(in the rows, 128 means zero)
121	121	137	135	151	118	133	127	93	113	124	121	123	121	154	123	62	107	94	167	105	175	97	181	92	65	108	193	153	100	126	98	136	111	155	195	85	145	104	113	128	151	128	172	126	118	151	207	135	122	150 -> z615
102	137	135	127	144	93	171	129	53	115	128	113	167	129	147	118	114	123	58	172	130	216	82	187	125	76	112	183	138	97	119	120	144	91	131	180	82	124	116	115	67	165	102	154	131	117	149	209	123	120	157 -> z271
133	90	167	144	142	80	152	133	82	139	118	112	132	153	165	105	97	125	109	176	150	164	68	194	127	82	109	184	142	112	79	71	136	132	134	195	62	139	119	118	60	146	135	167	117	115	158	209	107	100	128 -> z576
103	126	158	122	113	98	160	110	113	125	50	130	66	141	100	150	139	153	159	101	149	60	124	118	101	162	102	138	113	126	94	163	213	88	95	109	128	103	148	138	122	150	142	117	101	140	137	143	151	103	160 -> z271
145	112	142	116	118	134	139	103	94	126	73	110	110	166	157	170	122	154	131	109	143	154	121	115	114	172	112	97	112	86	84	154	138	65	139	109	129	166	141	116	163	116	127	110	117	123	140	114	180	98	143 -> z271
113	100	92	99	79	167	131	139	130	122	85	122	191	130	151	103	121	104	151	154	126	121	134	187	142	122	134	139	129	149	114	172	60	109	147	87	100	133	129	104	129	154	121	147	155	130	120	140	142	121	138 -> z798
154	108	127	88	124	127	129	115	103	111	103	117	98	159	162	176	126	141	129	115	135	144	113	136	117	193	110	109	103	82	97	109	123	82	165	122	107	161	150	122	136	118	128	118	109	126	133	103	144	117	149 -> z762
140	106	121	111	109	147	146	113	126	137	78	118	96	153	168	183	129	130	122	116	117	158	115	123	136	179	107	102	95	114	114	108	124	116	146	123	127	162	139	128	119	126	124	136	121	125	149	103	163	114	159 -> z615
102	156	92	127	127	132	116	119	90	124	132	123	179	117	82	119	127	131	87	113	112	141	95	108	134	114	117	130	168	164	125	129	100	96	125	132	129	154	158	128	102	126	97	130	154	142	152	109	132	139	152 -> z576
61	158	102	106	114	120	130	109	67	135	112	122	162	123	72	106	163	169	99	94	152	130	82	92	138	105	128	148	172	137	113	89	113	76	134	134	126	129	150	143	103	134	132	114	138	125	133	137	135	152	142 -> z539
194	146	114	140	138	110	131	165	142	107	206	144	106	100	105	91	100	102	140	150	137	133	123	141	68	116	126	165	127	90	238	155	119	159	160	203	158	122	127	106	85	90	124	116	98	138	90	111	127	131	97 -> z576
106	87	134	89	123	173	166	131	113	117	72	144	173	162	136	149	116	101	154	110	154	101	179	177	128	151	131	160	128	150	94	189	82	94	127	100	89	122	115	117	171	130	112	136	151	136	117	106	185	140	164 -> z24
143	130	138	84	127	166	92	117	88	82	103	168	144	119	126	134	87	112	153	130	180	114	143	137	84	94	96	206	163	128	125	132	78	122	153	120	133	172	116	110	120	115	157	138	109	119	92	97	188	101	157 -> z363
112	124	114	119	107	146	133	90	128	119	73	132	84	132	151	163	104	122	118	132	97	130	126	132	124	148	97	117	97	97	99	121	108	135	136	90	137	165	139	135	133	126	110	120	118	144	135	103	181	109	143 -> z615
163	113	142	83	148	152	98	137	111	87	116	173	108	131	112	152	71	105	168	131	171	108	159	143	86	97	101	163	95	95	122	108	94	141	132	103	119	164	113	113	113	95	159	119	127	125	118	119	138	100	138 -> z831
116	117	158	124	116	99	149	104	157	132	81	118	112	126	122	176	113	135	159	123	159	70	120	141	162	160	127	92	134	143	82	135	160	172	88	109	144	89	121	123	97	141	151	133	96	135	124	67	138	100	143 -> z363
112	141	144	120	111	132	166	123	134	121	72	128	87	96	96	155	162	153	149	89	143	78	120	93	148	166	118	129	108	98	79	120	189	141	98	101	125	101	147	127	97	145	152	138	80	134	146	111	111	106	178 -> z831
126	108	116	103	118	180	153	122	118	135	95	111	178	175	151	122	129	129	132	122	119	97	176	186	144	144	135	86	122	159	120	198	69	126	142	104	107	142	140	115	174	129	120	132	181	122	124	104	192	128	152 -> z798
107	104	116	89	131	179	153	130	121	150	96	137	152	125	145	119	132	122	131	145	132	131	174	161	155	113	152	151	116	140	104	140	44	140	134	106	124	124	117	120	142	113	113	139	141	139	106	113	168	111	147 -> z693
120	123	123	102	128	98	132	125	133	121	100	115	137	127	115	131	165	126	120	134	138	69	116	126	158	175	129	129	128	134	87	146	140	175	109	94	151	117	160	123	103	136	115	127	99	152	122	74	103	89	147 -> z24
102	112	95	102	108	175	151	150	127	127	80	114	150	142	151	108	169	122	118	119	127	132	169	178	163	145	133	116	106	148	84	162	67	103	152	80	139	163	144	100	159	124	80	133	154	131	110	148	166	138	114 -> z271
129	87	121	103	107	146	155	150	159	140	85	129	191	152	150	135	89	91	149	111	124	119	173	187	139	114	104	108	126	164	99	196	71	112	139	93	130	126	129	111	137	118	88	140	138	135	111	96	161	156	159 -> z363
128	91	104	125	99	144	143	117	148	161	94	126	159	155	153	111	77	107	141	124	130	109	166	190	133	144	106	139	126	128	116	204	77	130	155	123	123	116	154	119	107	120	112	118	131	135	123	108	185	127	145 -> z576
111	111	116	110	95	187	120	128	152	122	96	121	170	138	162	112	111	114	145	126	107	119	193	188	150	137	131	129	117	147	104	184	97	108	141	96	106	120	119	114	179	113	110	143	139	116	116	149	193	126	152 -> z693
138	119	128	130	157	54	138	118	83	117	123	128	153	114	143	92	105	104	99	178	150	182	62	171	121	81	113	200	158	70	119	83	123	107	158	186	89	133	132	108	59	153	136	135	101	118	154	188	98	106	141 -> z798
131	126	123	86	148	148	121	142	81	79	100	157	140	106	98	124	103	127	135	151	204	79	167	146	86	68	97	225	124	111	126	123	87	112	116	109	143	130	139	95	124	103	134	122	142	112	131	157	145	114	130 -> z693
79	160	112	122	132	120	144	120	68	130	115	114	120	140	62	95	184	161	78	120	142	122	113	125	172	135	121	153	151	163	116	133	121	97	131	131	140	136	201	142	107	131	103	111	142	133	165	136	142	123	160 -> z798
73	178	95	109	137	117	149	121	83	126	108	120	138	111	59	108	165	168	94	131	130	114	62	109	158	110	114	141	163	140	115	108	102	144	131	135	156	150	177	138	50	136	108	117	108	139	136	102	123	120	170 -> z798
109	92	89	122	119	174	167	143	167	139	77	130	169	136	137	137	104	102	142	117	126	116	209	203	176	152	112	122	103	128	113	183	75	135	134	97	152	109	138	101	138	119	86	130	116	130	140	100	179	123	162 -> z831
135	114	172	92	146	160	100	129	117	81	128	146	96	126	120	147	75	109	128	152	201	116	136	146	73	100	98	198	122	133	131	146	130	91	146	118	122	167	122	117	149	108	118	139	143	120	122	118	160	135	134 -> z576
186	155	110	89	165	103	151	168	112	110	163	147	108	100	55	103	150	129	136	174	151	129	126	133	87	118	127	149	124	102	151	126	91	159	150	173	176	126	155	112	83	122	111	99	106	127	98	116	84	104	134 -> z798
146	111	142	118	140	105	150	95	110	94	101	139	75	168	133	170	115	142	129	110	104	122	156	130	116	187	90	92	107	109	117	130	125	116	146	111	111	148	122	151	181	125	97	86	131	143	131	71	177	124	145 -> z539
51	141	94	117	119	77	134	116	110	116	115	120	150	144	88	114	151	141	82	110	133	163	85	123	161	136	91	86	152	148	118	135	124	98	141	132	127	160	173	151	69	118	85	94	117	141	148	101	117	146	137 -> z24
118	132	150	130	126	145	150	127	146	104	80	130	90	131	119	154	141	129	155	106	137	73	157	103	120	180	104	144	102	122	79	157	167	109	108	94	115	104	139	131	139	136	132	141	92	133	158	125	117	107	167 -> z831
133	74	109	137	87	159	145	162	155	146	89	121	167	157	148	123	108	127	153	106	73	93	207	185	161	157	146	122	112	168	101	185	79	120	139	97	115	125	110	107	154	112	84	146	150	146	124	104	155	150	114 -> z24
162	122	155	82	147	125	97	134	92	77	142	158	145	126	111	118	98	120	160	159	217	101	154	139	78	108	112	218	138	114	138	129	85	100	144	118	134	172	143	118	147	110	157	131	132	113	93	117	152	108	103 -> z762
134	83	120	127	116	172	170	128	159	161	55	134	152	134	161	119	110	127	167	114	108	99	201	177	160	160	113	148	114	164	104	182	76	102	144	104	164	128	114	119	175	117	77	137	128	142	110	85	191	132	134 -> z576
65	127	117	133	127	135	146	94	97	151	101	109	130	149	82	120	166	163	91	121	135	136	105	90	151	121	142	122	165	171	112	117	122	92	133	111	149	156	152	137	80	128	113	126	144	124	163	122	134	135	135 -> z539
132	140	148	120	186	87	172	136	51	120	127	115	119	123	140	91	120	123	86	185	126	178	89	187	119	66	116	209	130	87	125	112	105	157	148	210	80	98	131	111	110	135	121	142	132	129	151	178	96	86	166 -> z24
142	108	157	126	112	130	143	91	108	143	104	99	78	164	163	163	134	138	115	115	104	138	94	125	133	170	137	72	121	123	111	124	140	123	149	111	128	148	141	132	127	132	139	124	141	130	126	102	162	121	136 -> z363
117	92	106	94	108	173	166	136	152	144	58	131	147	143	173	117	126	108	159	143	145	115	162	194	136	136	134	161	87	123	120	173	82	110	160	125	104	121	123	112	143	106	141	147	134	124	127	151	175	111	147 -> z615
80	161	99	118	135	94	121	112	72	109	118	127	153	157	66	122	135	146	96	113	123	148	91	153	125	111	87	98	150	160	143	126	121	99	147	126	115	167	177	147	76	134	108	91	153	127	145	126	137	124	172 -> z363
138	120	135	120	130	138	133	98	123	126	88	136	73	125	146	153	119	135	115	125	112	163	126	105	134	153	96	113	93	85	112	146	131	136	152	115	142	137	135	116	136	103	115	108	105	131	145	90	164	109	166 -> z12
82	140	99	129	113	110	116	118	93	116	135	125	162	117	67	98	169	129	82	113	131	136	110	111	173	122	145	149	157	128	124	124	106	110	144	111	103	141	190	140	141	112	105	106	141	139	161	96	131	136	143 -> z24
49	149	90	137	123	141	123	117	110	153	117	102	141	148	91	113	156	159	80	113	97	161	106	95	170	108	95	85	144	161	71	136	78	140	135	95	149	169	176	150	134	118	73	105	146	142	141	85	142	134	150 -> z12
138	133	143	96	135	112	111	129	85	81	113	179	115	119	95	109	80	134	160	125	190	68	137	139	70	92	85	194	149	106	130	128	98	115	131	132	134	155	130	134	123	110	155	105	121	130	98	131	169	139	109 -> z798
158	147	127	107	171	91	142	137	137	102	171	149	82	101	85	109	112	103	122	165	147	147	108	106	78	94	126	135	132	117	210	112	107	172	148	172	161	138	119	111	65	103	116	112	113	143	98	105	108	136	103 -> z539
143	125	173	120	149	114	157	124	129	117	91	103	56	142	116	169	138	111	141	147	134	88	107	108	127	134	142	127	123	137	108	130	154	128	117	127	134	100	136	103	110	158	146	147	90	135	146	113	98	70	156 -> z363
129	101	163	94	133	92	143	135	124	99	97	122	119	136	107	171	136	127	130	128	216	81	110	150	126	163	122	144	135	139	86	139	216	86	103	107	129	108	144	120	86	137	145	136	85	126	146	131	93	122	142 -> z363
170	162	105	107	152	116	112	173	127	106	182	152	140	101	63	113	128	130	127	151	161	130	121	116	71	113	130	160	143	112	221	148	106	128	144	192	173	122	152	112	87	114	109	100	124	119	104	132	96	134	111 -> z576
138	119	150	103	145	88	144	106	119	118	76	125	74	139	130	152	127	119	151	132	124	32	83	129	117	166	116	136	131	115	65	123	144	160	116	107	129	104	140	137	103	142	146	119	108	148	129	96	131	106	155 -> z798
176	156	103	130	149	103	123	175	162	121	182	139	129	80	80	87	129	130	139	173	143	142	124	115	113	106	133	134	138	122	219	137	103	177	149	181	193	131	139	105	80	115	106	116	99	132	104	99	79	118	92 -> z798
172	125	157	103	155	140	114	121	88	78	90	156	90	127	111	129	109	128	160	146	156	89	146	144	69	110	111	206	131	94	112	127	96	117	150	114	127	178	132	107	144	109	139	126	116	115	122	116	150	108	136 -> z798
130	83	106	97	123	166	157	190	139	137	89	115	169	147	125	118	146	118	135	121	145	107	172	204	176	152	126	149	84	140	69	168	93	108	158	91	136	122	147	89	171	110	80	134	153	120	130	137	156	145	149 -> z12
77	153	89	149	123	141	136	109	94	134	125	119	153	121	94	113	125	133	85	97	122	142	112	115	127	137	88	124	178	186	131	137	112	89	134	140	151	160	156	139	93	144	85	132	141	143	146	95	159	153	132 -> z576
169	169	112	112	167	114	116	169	128	95	188	157	130	111	92	92	89	105	133	154	136	125	151	167	77	105	116	120	123	132	242	174	69	173	145	192	136	125	133	116	122	102	112	112	131	144	97	106	117	123	108 -> z576
81	125	100	118	133	119	141	128	88	119	132	120	132	136	89	122	152	134	105	112	144	112	120	119	164	118	138	149	151	151	119	103	91	99	140	128	113	134	149	137	102	106	132	115	144	132	150	108	132	132	125 -> z693
138	116	153	140	148	73	149	131	56	123	134	110	94	142	138	108	95	135	94	153	140	170	65	193	112	80	118	181	139	88	112	83	130	100	152	172	87	143	141	127	65	143	148	142	125	116	151	207	107	125	133 -> z576
161	99	131	101	118	112	120	124	130	114	86	126	86	177	155	169	124	134	122	120	127	146	128	154	128	191	107	77	97	110	103	122	127	102	164	137	115	177	157	117	124	108	125	114	115	123	142	113	136	106	138 -> z363
112	103	163	120	142	115	181	117	56	140	117	116	136	134	158	118	105	113	77	165	124	206	87	182	114	79	113	201	131	73	89	98	134	102	141	176	85	125	120	121	48	145	125	172	100	117	153	191	117	113	172 -> z831
172	138	128	78	147	89	121	160	113	89	170	146	138	112	86	114	123	111	132	195	186	143	94	138	93	71	144	161	135	86	167	132	100	150	125	166	128	126	136	107	64	124	149	105	114	128	103	143	83	92	106 -> z798
135	95	129	87	106	157	138	146	145	114	94	142	166	141	150	134	103	115	150	122	131	131	186	204	166	147	137	121	101	123	113	173	76	105	147	90	102	155	133	108	175	120	112	147	134	133	108	112	193	126	153 -> z762
153	150	136	95	133	120	103	122	103	74	99	162	104	115	106	122	104	150	158	129	172	79	146	120	89	115	68	156	132	105	116	120	90	148	138	119	153	179	142	125	131	119	141	108	100	121	97	86	154	103	124 -> z798
166	119	122	106	146	93	103	167	133	123	203	154	147	121	73	100	117	124	131	148	169	119	139	113	87	99	163	151	132	105	213	153	98	147	147	150	164	127	138	124	93	66	139	91	120	135	76	103	116	161	71 -> z12
158	106	143	115	131	123	140	122	105	136	86	113	77	151	162	172	105	138	141	107	121	138	114	116	109	142	128	116	97	103	109	102	123	88	146	124	110	164	110	125	123	119	154	132	122	142	136	111	138	111	107 -> z615
87	162	95	124	153	125	110	103	103	110	118	134	116	116	89	122	129	133	98	110	115	132	128	115	130	100	106	107	155	148	139	103	100	118	140	115	129	171	171	132	127	134	118	121	139	136	149	111	159	122	164 -> z762
136	78	128	101	107	156	130	141	134	128	70	112	164	171	155	121	115	105	151	128	131	111	166	219	144	132	140	137	125	151	91	189	88	81	165	98	104	133	146	92	173	119	124	138	168	111	131	165	170	125	155 -> z363
109	108	161	142	144	113	168	112	77	119	128	94	117	143	157	112	101	113	82	189	120	190	109	191	90	73	122	200	140	80	116	116	129	101	153	182	64	114	134	124	85	148	131	166	105	103	159	196	116	112	150 -> z831
157	140	127	97	134	145	90	136	107	62	105	176	130	93	96	130	85	132	178	145	200	78	143	134	77	91	87	218	148	95	130	123	115	120	130	123	143	142	121	115	138	118	157	117	94	107	118	126	143	106	139 -> z798
164	115	133	124	161	168	100	110	98	109	117	157	88	133	93	141	112	129	152	132	181	76	189	146	100	140	138	199	126	138	142	130	85	138	146	91	145	161	142	106	147	108	146	117	166	115	136	108	153	111	137 -> z576
121	107	150	93	118	100	168	119	132	123	76	142	152	143	125	163	126	109	149	117	172	99	124	99	123	156	109	173	121	123	97	156	149	79	102	131	117	116	124	128	86	115	131	139	78	147	134	100	133	118	145 -> z615
145	105	133	154	99	133	149	106	154	145	117	108	112	125	169	163	92	157	128	130	95	132	145	117	140	160	140	88	111	96	151	124	122	112	132	121	149	141	131	134	156	117	123	146	109	133	130	70	160	144	89 -> z762
109	136	113	104	100	157	126	98	114	132	84	128	122	138	164	161	112	129	112	105	105	151	118	105	123	161	107	106	107	128	112	128	103	106	139	103	113	173	121	139	117	132	125	137	131	156	122	90	180	119	139 -> z615
107	119	106	116	106	159	137	143	135	121	74	134	157	127	109	97	159	128	154	125	152	115	202	167	157	120	116	153	111	155	94	172	71	122	142	78	132	146	146	94	154	119	88	123	144	120	120	129	165	110	144 -> z271
128	129	152	112	117	118	130	114	127	103	103	131	110	123	104	144	140	104	151	143	185	89	124	136	118	143	133	166	134	131	100	143	148	130	121	108	117	100	143	110	98	150	165	136	110	119	127	125	133	87	166 -> z363
116	106	120	114	97	146	132	115	143	146	88	102	57	160	159	153	156	153	119	113	113	147	115	113	148	186	143	83	94	89	102	115	117	107	153	113	126	171	168	131	143	99	131	121	105	132	135	108	158	108	138 -> z693
114	123	121	111	132	195	172	136	138	145	82	123	153	149	148	124	124	123	129	121	117	125	195	184	158	143	128	122	113	157	123	188	61	118	157	134	129	117	136	107	201	122	90	140	149	130	119	113	195	128	167 -> z363
133	95	117	110	99	126	156	185	134	136	105	120	169	167	131	127	139	131	144	113	137	148	188	194	144	138	136	110	98	130	125	177	76	96	145	132	94	144	131	102	139	125	95	131	135	123	111	122	142	131	120 -> z271
133	116	159	138	167	107	180	123	83	128	113	118	116	135	154	124	96	128	84	185	125	211	107	159	127	69	95	197	113	73	91	107	138	124	141	181	86	119	124	122	121	143	115	153	93	113	158	184	119	98	183 -> z12
112	137	139	115	126	98	153	103	136	130	79	143	84	95	89	147	143	122	160	136	160	77	126	89	141	127	123	162	120	94	103	133	143	162	87	102	138	60	151	127	85	142	149	105	76	139	141	104	119	71	179 -> z693
121	130	168	132	170	120	149	125	67	115	112	107	137	129	151	119	110	127	101	183	123	179	87	163	130	80	147	231	151	114	96	111	135	94	142	178	75	102	100	116	116	152	130	164	132	111	161	209	105	103	154 -> z24
191	130	138	113	159	87	142	188	123	131	186	150	110	122	93	115	112	99	152	139	158	137	135	154	61	113	130	153	121	113	201	140	99	141	146	196	139	106	114	112	56	131	121	114	115	134	88	119	85	129	102 -> z576
119	140	149	122	131	108	131	114	122	122	106	119	77	136	86	148	148	128	143	132	155	97	104	103	132	129	127	136	122	134	123	127	152	133	116	116	101	107	154	132	78	163	139	105	108	137	144	112	103	79	146 -> z576
127	111	156	148	157	84	127	119	90	113	135	110	140	144	168	104	92	103	102	195	159	188	64	175	124	70	99	191	156	113	107	91	113	117	144	177	86	137	125	119	87	147	118	143	123	111	161	202	121	94	128 -> z576
128	117	174	122	134	102	149	112	107	119	99	118	97	138	83	159	132	138	160	130	179	76	133	101	114	164	116	115	114	150	76	122	177	123	101	74	116	101	137	137	116	163	150	123	97	126	132	99	114	104	142 -> z12
175	128	164	110	167	124	89	109	89	49	146	167	117	133	96	109	94	108	170	166	210	89	144	122	40	109	96	206	146	120	148	122	100	114	162	110	102	200	131	123	156	100	150	112	131	113	114	107	154	113	108 -> z798
52	139	126	104	139	113	141	111	88	146	100	125	149	143	85	138	140	167	95	104	156	156	86	102	159	99	127	107	160	134	136	85	109	86	123	147	129	138	135	143	105	129	106	111	112	130	145	112	134	147	138 -> z539
139	140	160	104	147	142	96	126	103	55	122	163	115	116	103	153	67	125	158	128	180	107	137	121	86	89	92	183	154	136	124	95	106	104	159	133	100	176	97	117	156	118	148	130	127	116	104	108	173	130	134 -> z363
73	141	106	117	132	133	145	108	94	132	109	104	131	145	70	126	139	144	97	131	143	129	111	129	129	96	136	134	155	158	129	124	122	99	131	127	123	133	153	133	77	137	123	120	142	123	153	113	138	125	136 -> z539
66	127	104	115	120	110	133	106	89	135	114	125	125	135	80	112	157	140	91	118	137	129	123	126	165	114	128	141	151	149	125	123	108	96	123	102	151	134	181	150	90	118	118	106	138	128	146	137	138	135	151 -> z693
135	100	103	84	102	151	145	156	128	128	90	125	201	143	143	138	107	133	153	131	145	133	151	206	180	148	145	122	106	113	87	135	72	96	138	107	108	143	137	98	138	126	126	146	127	123	119	141	158	116	137 -> z762
113	101	92	80	104	172	142	128	145	136	108	126	156	134	136	138	137	106	127	144	131	127	156	178	174	134	146	137	106	114	96	163	75	134	149	86	108	110	160	117	145	132	111	116	152	133	122	117	170	111	171 -> z762
113	147	156	109	124	137	146	117	120	131	101	113	79	137	96	141	178	134	117	111	153	63	115	111	129	166	143	122	118	134	123	148	180	132	116	121	135	97	175	121	130	140	144	133	111	132	137	119	121	106	163 -> z363
151	155	139	100	185	122	162	146	114	102	182	138	77	103	71	106	133	119	128	190	177	158	114	89	66	85	140	210	134	113	208	136	117	123	156	195	153	129	138	121	81	96	132	110	111	128	98	134	114	111	123 -> z693
137	138	143	101	150	146	89	123	112	51	119	173	95	119	99	124	118	113	158	135	191	103	171	139	80	111	108	183	127	122	129	150	95	139	147	86	123	206	124	110	153	85	135	120	130	119	101	101	162	115	122 -> z271
114	121	128	123	134	132	162	130	118	120	76	129	75	115	87	153	154	126	142	124	138	66	137	121	142	147	118	158	112	131	90	125	145	164	102	85	151	92	145	110	110	152	128	131	93	139	137	103	135	100	179 -> z12
100	151	155	92	139	97	131	141	125	91	100	110	84	130	93	153	153	142	140	140	193	81	91	111	129	138	117	141	125	111	83	111	136	117	120	94	109	130	186	129	115	164	143	131	81	128	134	129	103	92	158 -> z762
146	159	124	131	155	94	123	153	150	103	200	139	120	100	90	96	95	100	131	170	144	171	111	120	91	90	113	123	118	98	207	132	109	170	150	185	145	133	131	115	65	99	127	117	103	131	111	116	98	110	112 -> z831
136	127	158	117	133	75	154	121	133	105	70	138	97	131	117	150	146	117	153	114	172	84	109	131	142	160	109	164	121	105	80	120	165	123	114	120	104	108	157	128	107	132	146	120	82	135	139	118	124	105	158 -> z363
